Below are the code and all the weights of a small trained network. Each question names an input and a target symbol and asks about switching units off, where a switched-off unit gives its printed mean instead of its output.

import numpy as np


def w(rows, s, z=0):
    codes = np.array(rows[::2]) - 128.0
    scale = np.full(codes.shape[1], s)
    scale[-1] = z or s
    return codes * scale


def f(y):
    return np.maximum(y, 0)


def softmax(a):
    e = np.exp(a - a.max(-1, keepdims=True))
    return e / e.sum(-1, keepdims=True)


def log_softmax(a):
    a = a - a.max(-1, keepdims=True)
    return a - np.log(np.exp(a).sum(-1, keepdims=True))


def net(x, mask):
    ids = ['ΓΘΛΞΠΦβδεζμτω'.index(c) for c in x.split()]
    T = len(ids)
    res = E[ids] + P[:T]
    u = 0
    for l in range(2):
        r = res
        for j in range(2):
            rows = slice(4 * j, 4 * j + 4)
            q, k, v = (r @ M[l][rows].T for M in (Q, K, V))
            z = softmax(np.where(np.tri(T) > 0, q @ k.T / 4**0.5, -1e9)) @ v
            o = O[l][rows]
            res = res + np.where(mask[u + j], z, o[:, -1]) @ o[:, :-1]
        u += 2
        y = f(res @ A[l][:, :-1].T + A[l][:, -1])
        res = res + np.where(mask[u : u + 4], y, B[l][:, -1]) @ B[l][:, :-1]
        u += 4
    return log_softmax(res[-1] @ U[:, :-1].T + U[:, -1])


Q, K, V, O, A, B = {}, {}, {}, {}, {}, {}
E = w([
[119,115,197],'Γ',
[95,138,137],'Θ',
[251,47,192],'Λ',
[151,161,145],'Ξ',
[191,194,110],'Π',
[143,129,142],'Φ',
[63,147,215],'β',
[185,128,145],'δ',
[125,169,41],'ε',
[143,214,188],'ζ',
[64,187,61],'μ',
[188,60,87],'τ',
[117,164,228],'ω',
],0.011)
P = w([
[151,69,138],'0',
[160,199,226],'1',
[78,172,146],'2',
[22,119,71],'3',
[108,1,29],'4',
[136,24,89],'5',
[153,144,132],'6',
[161,188,182],'7',
[183,145,182],'8',
],0.0062)
Q[0] = w([
[5,54,108],'L0H0',
[191,148,78],'L0H0',
[171,85,46],'L0H0',
[236,240,172],'L0H0',
[199,74,123],'L0H1',
[144,111,2],'L0H1',
[57,134,90],'L0H1',
[93,109,58],'L0H1',
],0.0074)
K[0] = w([
[242,189,125],'L0H0',
[133,102,211],'L0H0',
[140,230,238],'L0H0',
[109,20,103],'L0H0',
[222,1,166],'L0H1',
[53,124,243],'L0H1',
[78,209,182],'L0H1',
[132,152,176],'L0H1',
],0.0066)
V[0] = w([
[182,187,201],'L0H0',
[76,138,60],'L0H0',
[115,19,120],'L0H0',
[49,89,148],'L0H0',
[151,128,197],'L0H1',
[191,81,93],'L0H1',
[255,139,143],'L0H1',
[165,90,199],'L0H1',
],0.0098)
O[0] = w([
[96,184,155,253],'L0H0',
[253,77,94,45],'L0H0',
[46,8,60,55],'L0H0',
[108,70,194,77],'L0H0',
[49,144,167,203],'L0H1',
[105,119,38,111],'L0H1',
[61,225,78,239],'L0H1',
[82,145,132,188],'L0H1',
],0.0073,0.0038)
A[0] = w([
[144,253,144,252],'L0N0',
[205,118,131,130],'L0N1',
[205,125,126,97],'L0N2',
[99,90,2,144],'L0N3',
],0.0062,0.0017)
B[0] = w([
[87,188,134,245],'L0N0',
[182,128,222,132],'L0N1',
[192,89,142,132],'L0N2',
[161,2,181,135],'L0N3',
],0.0062,0.011)
Q[1] = w([
[165,133,133],'L1H0',
[152,178,157],'L1H0',
[159,196,143],'L1H0',
[129,162,20],'L1H0',
[114,149,139],'L1H1',
[87,255,144],'L1H1',
[132,87,100],'L1H1',
[60,70,111],'L1H1',
],0.0097)
K[1] = w([
[20,26,142],'L1H0',
[214,2,80],'L1H0',
[185,140,202],'L1H0',
[15,211,41],'L1H0',
[177,148,181],'L1H1',
[232,82,158],'L1H1',
[15,187,245],'L1H1',
[123,222,76],'L1H1',
],0.0059)
V[1] = w([
[122,84,111],'L1H0',
[146,77,170],'L1H0',
[102,44,221],'L1H0',
[219,129,206],'L1H0',
[117,36,17],'L1H1',
[185,232,130],'L1H1',
[197,119,223],'L1H1',
[192,168,1],'L1H1',
],0.0091)
O[1] = w([
[98,78,112,69],'L1H0',
[105,118,67,73],'L1H0',
[102,152,60,80],'L1H0',
[167,140,67,111],'L1H0',
[98,28,138,4],'L1H1',
[186,173,141,205],'L1H1',
[128,125,2,118],'L1H1',
[209,68,184,95],'L1H1',
],0.0088,0.013)
A[1] = w([
[80,140,29,250],'L1N0',
[81,114,254,245],'L1N1',
[87,63,141,106],'L1N2',
[138,228,20,209],'L1N3',
],0.0052,0.0017)
B[1] = w([
[152,14,83,146],'L1N0',
[255,94,169,204],'L1N1',
[141,93,167,138],'L1N2',
[64,125,130,254],'L1N3',
],0.0076,0.013)
U = w([
[70,124,140,28],'Γ',
[117,120,108,182],'Θ',
[73,79,228,232],'Λ',
[179,161,126,251],'Ξ',
[254,155,138,23],'Π',
[111,122,163,10],'Φ',
[87,142,60,83],'β',
[141,121,179,63],'δ',
[200,96,134,158],'ε',
[153,208,116,53],'ζ',
[197,125,53,243],'μ',
[107,110,131,241],'τ',
[69,168,126,4],'ω',
],0.007,0.0019)

Each question gives the input, a string of symbols that net reads in full, and the target symbol t.
The units are the heads (4 rows each of Q, K, V and O) and the neurons (one row each of A and B). Each row of codes is followed by its name. A weight is (code - 128) times the scale printed after its matrix; where a second scale follows, it is the last column's (O, A, B and U).
mask holds one flag per unit, layer by layer, with each layer's heads first. A switched-off unit (its flag False) gives its mean, the last column of its rows in O or B, instead of its output. The means were averaged over made-up inputs and are rounded, as every weight is.
A unit's drop is (log p(t) with every unit on - log p(t) with that unit switched off) / (log p(t) with every unit on - log p(t) with every unit switched off).
The circuit of an input: a set's keep is (log p(t) with only the set's units on - log p(t) with every unit switched off) / (log p(t) with every unit on - log p(t) with every unit switched off). Starting from all 12 units, units are removed one at a time, each time the one whose removal leaves the highest keep (on an exact tie, the one counted first), for as long as the keep stays at least 0.8.
units of the circuit, in order: the units of the circuit, biggest drop first
k most important neurons: the k neurons with the biggest drops, biggest first
top k neurons in layer l: the k neurons of layer l with the biggest drops, biggest first
drop of u: that unit's drop, to one decimal
input Λ Ξ Π ζ, target Λ: 2 most important neurons => [L0N0 L0N3]
input δ Π ζ ζ Π, target Π: units of the circuit, in order => [L1H1 L0H1 L1H0 L0H0]
input Π ζ μ, target Π: units of the circuit, in order => [L1H1 L0H1 L1H0 L0H0]
input Λ ω ζ Λ, target Λ: units of the circuit, in order => [L0H1 L0H0 L1H1 L1H0]
input ζ ω ζ Λ, target ζ: units of the circuit, in order => [L1H1 L0H0]
input ω Λ Π, target ω: 3 most important neurons => [L1N3 L1N1 L0N0]
input Π Π ζ ζ ω, target Π: units of the circuit, in order => [L1H0 L1H1 L0H0]
input τ ζ Π ζ Λ ω, target Λ: units of the circuit, in order => [L1H1 L0H1 L0H0]
input τ β ω, target Λ: units of the circuit, in order => [L1H1 L0H0]
input β ω Θ, target β: most important neuron => [L1N0]
input τ ζ ζ ω ω ζ δ, target Λ: units of the circuit, in order => [L1H1 L0H0 L0N3]
input Π β Λ ζ, target Π: 2 most important neurons => [L1N1 L1N3]
input Λ τ τ, target Λ: units of the circuit, in order => [L1H1 L0H0 L0H1]
input β Π Ξ Π, target β: 2 most important neurons => [L0N0 L1N0]
input β Π ω, target β: 2 most important neurons => [L0N0 L1N0]
input ω ζ ε, target ω: 3 most important neurons => [L1N3 L1N1 L0N0]
input Π τ Ξ, target Π: most important neuron => [L1N1]
input Ξ Π Π τ τ, target Π: 2 most important neurons => [L1N3 L0N0]
input Π ω Γ Φ, target Π: 2 most important neurons => [L1N1 L1N3]
input β Λ ε, target β: top 2 neurons in layer 1 => [L1N0 L1N1]
input ζ ζ Γ ζ β, target ζ: drop of L0N2 => 0.0
input Π ζ Π ζ Θ β, target Π: drop of L0N1 => 0.0
input ω β δ, target ω: drop of L0H0 => 0.2
input ω ζ β ω, target ω: drop of L1H1 => 1.0
input Π ζ δ, target Π: most important neuron => [L1N1]
